Here is a tiny trained network, its code and every weight. The questions are about switching its units off for an input and a class, where a switched-off unit gives its printed mean instead of its output.

import numpy as np


def w(rows, s, z=0):
    codes = np.array(rows[::2]) - 128.0
    scale = np.full(codes.shape[1], s)
    scale[-1] = z or s
    return codes * scale


def norm(h):
    return h / np.sqrt((h * h).mean(-1, keepdims=True) + 1e-5)


def f(y):
    return y / 2 * (1 + np.tanh(0.7978845608 * (y + 0.044715 * y**3)))


def log_softmax(a):
    a = a - a.max(-1, keepdims=True)
    return a - np.log(np.exp(a).sum(-1, keepdims=True))


def net(x, mask):
    res = np.array(x, float).reshape(1, 2) / 4 @ E
    u = 0
    for l in range(3):
        y = f(norm(res) @ A[l][:, :-1].T + A[l][:, -1])
        res = res + np.where(mask[u : u + 7], y, B[l][:, -1]) @ B[l][:, :-1]
        u += 7
    return log_softmax(norm(res)[-1] @ U[:, :-1].T + U[:, -1])


A, B = {}, {}
E = w([
[230,129,250,15,101,162],'x0',
[194,121,78,95,243,255],'x1',
],0.009)
A[0] = w([
[113,204,3,171,134,126,118],'L0N1',
[177,97,230,71,120,144,253],'L0N2',
[137,73,155,145,199,148,99],'L0N3',
[121,107,30,59,66,119,14],'L0N4',
[124,148,172,187,124,192,195],'L0N5',
[253,69,93,175,156,198,84],'L0N6',
[83,59,151,157,38,141,86],'L0N7',
],0.0061,0.0041)
B[0] = w([
[35,81,158,73,202,50,193],'L0N1',
[16,114,55,141,190,65,254],'L0N2',
[25,154,204,155,81,186,132],'L0N3',
[156,88,195,118,179,148,107],'L0N4',
[53,179,110,132,154,100,154],'L0N5',
[153,254,61,143,65,66,169],'L0N6',
[141,245,163,189,172,141,146],'L0N7',
],0.0061,0.0064)
A[1] = w([
[130,99,130,144,122,174,131],'L1N1',
[164,177,176,2,138,116,81],'L1N2',
[104,172,112,173,140,95,252],'L1N3',
[160,93,211,32,130,152,114],'L1N4',
[106,172,112,80,151,170,146],'L1N5',
[196,79,128,178,231,215,245],'L1N6',
[195,165,115,161,144,209,109],'L1N7',
],0.011,0.0036)
B[1] = w([
[47,110,175,145,91,144,114],'L1N1',
[109,79,26,189,187,124,219],'L1N2',
[209,70,148,99,126,199,254],'L1N3',
[69,75,81,254,166,149,189],'L1N4',
[94,68,174,92,82,114,187],'L1N5',
[105,226,173,159,30,66,193],'L1N6',
[106,176,192,45,65,138,154],'L1N7',
],0.0097,0.0079)
A[2] = w([
[72,102,91,48,118,166,146],'L2N1',
[187,66,186,28,164,170,31],'L2N2',
[84,123,67,200,170,145,69],'L2N3',
[144,194,254,165,12,56,46],'L2N4',
[190,90,96,181,21,80,85],'L2N5',
[125,241,123,55,152,178,90],'L2N6',
[126,185,133,86,111,140,2],'L2N7',
],0.0098,0.003)
B[2] = w([
[181,145,198,125,117,78,176],'L2N1',
[222,115,180,2,169,115,166],'L2N2',
[161,12,124,204,183,173,254],'L2N3',
[31,232,147,174,51,152,249],'L2N4',
[114,187,158,82,140,159,198],'L2N5',
[39,194,183,171,42,77,155],'L2N6',
[140,154,158,187,106,108,133],'L2N7',
],0.008,0.0072)
U = w([
[84,7,110,213,173,129,141],'0',
[51,235,172,129,43,132,182],'1',
[181,95,177,14,149,130,175],'2',
[162,176,68,112,128,152,2],'3',
],0.017,0.0067)

Each question gives the input, the list of numbers given to net, and the class t.
The units are the neurons (one row each of A and B). Each row of codes is followed by its name. A weight is (code - 128) times the scale printed after its matrix; where a second scale follows, it is the last column's (A, B and U).
mask holds one flag per neuron, layer by layer. A switched-off neuron (its flag False) gives its mean, the last column of its row in B, instead of its output. The means were averaged over made-up inputs and are rounded, as every weight is.
A unit's drop is (log p(t) with every unit on - log p(t) with that unit switched off) / (log p(t) with every unit on - log p(t) with every unit switched off).
The circuit of an input: a set's keep is (log p(t) with only the set's units on - log p(t) with every unit switched off) / (log p(t) with every unit on - log p(t) with every unit switched off). Starting from the 12 units with the biggest drops (on a tie, the unit counted first), units are removed one at a time, each time the one whose removal leaves the highest keep (on an exact tie, the one counted first), for as long as the keep stays at least 0.8.
circuit, biggest first: the units of the circuit, biggest drop first
most important unit: the unit with the biggest drop
k most important neurons: the k neurons with the biggest drops, biggest first
top k neurons in layer l: the k neurons of layer l with the biggest drops, biggest first
drop of u: that unit's drop, to one decimal
input [4,5], class 1: circuit, biggest first -> L1N6
input [-3,-3], class 2: 3 most important neurons -> L1N6; L1N3; L0N2
input [8,-7], class 0: circuit, biggest first -> L1N2; L1N4
input [7,-7], class 0: 3 most important neurons -> L1N2; L1N4; L1N6
input [-5,6], class 1: 2 most important neurons -> L1N6; L0N2
input [5,7], class 1: 2 most important neurons -> L1N7; L1N6
input [4,-4], class 0: 2 most important neurons -> L1N6; L0N6
input [5,-5], class 0: 2 most important neurons -> L1N6; L0N6
input [-3,-2], class 2: 2 most important neurons -> L1N3; L1N6
input [3,0], class 2: 2 most important neurons -> L0N2; L1N4
input [2,4], class 1: 2 most important neurons -> L0N1; L1N6
input [-2,0], class 2: 2 most important neurons -> L1N4; L1N2
input [-1,-3], class 2: 2 most important neurons -> L1N3; L1N6
input [1,4], class 1: most important unit -> L0N1
input [5,8], class 1: 2 most important neurons -> L1N6; L1N7
input [1,3], class 2: 2 most important neurons -> L0N6; L1N6
input [-3,2], class 2: top 2 neurons in layer 0 -> L0N1; L0N2
input [3,-1], class 2: drop of L0N2 -> 2.6
input [4,3], class 0: drop of L1N2 -> 1.9
input [5,4], class 0: most important unit -> L1N2
input [2,0], class 2: drop of L0N2 -> 1.4
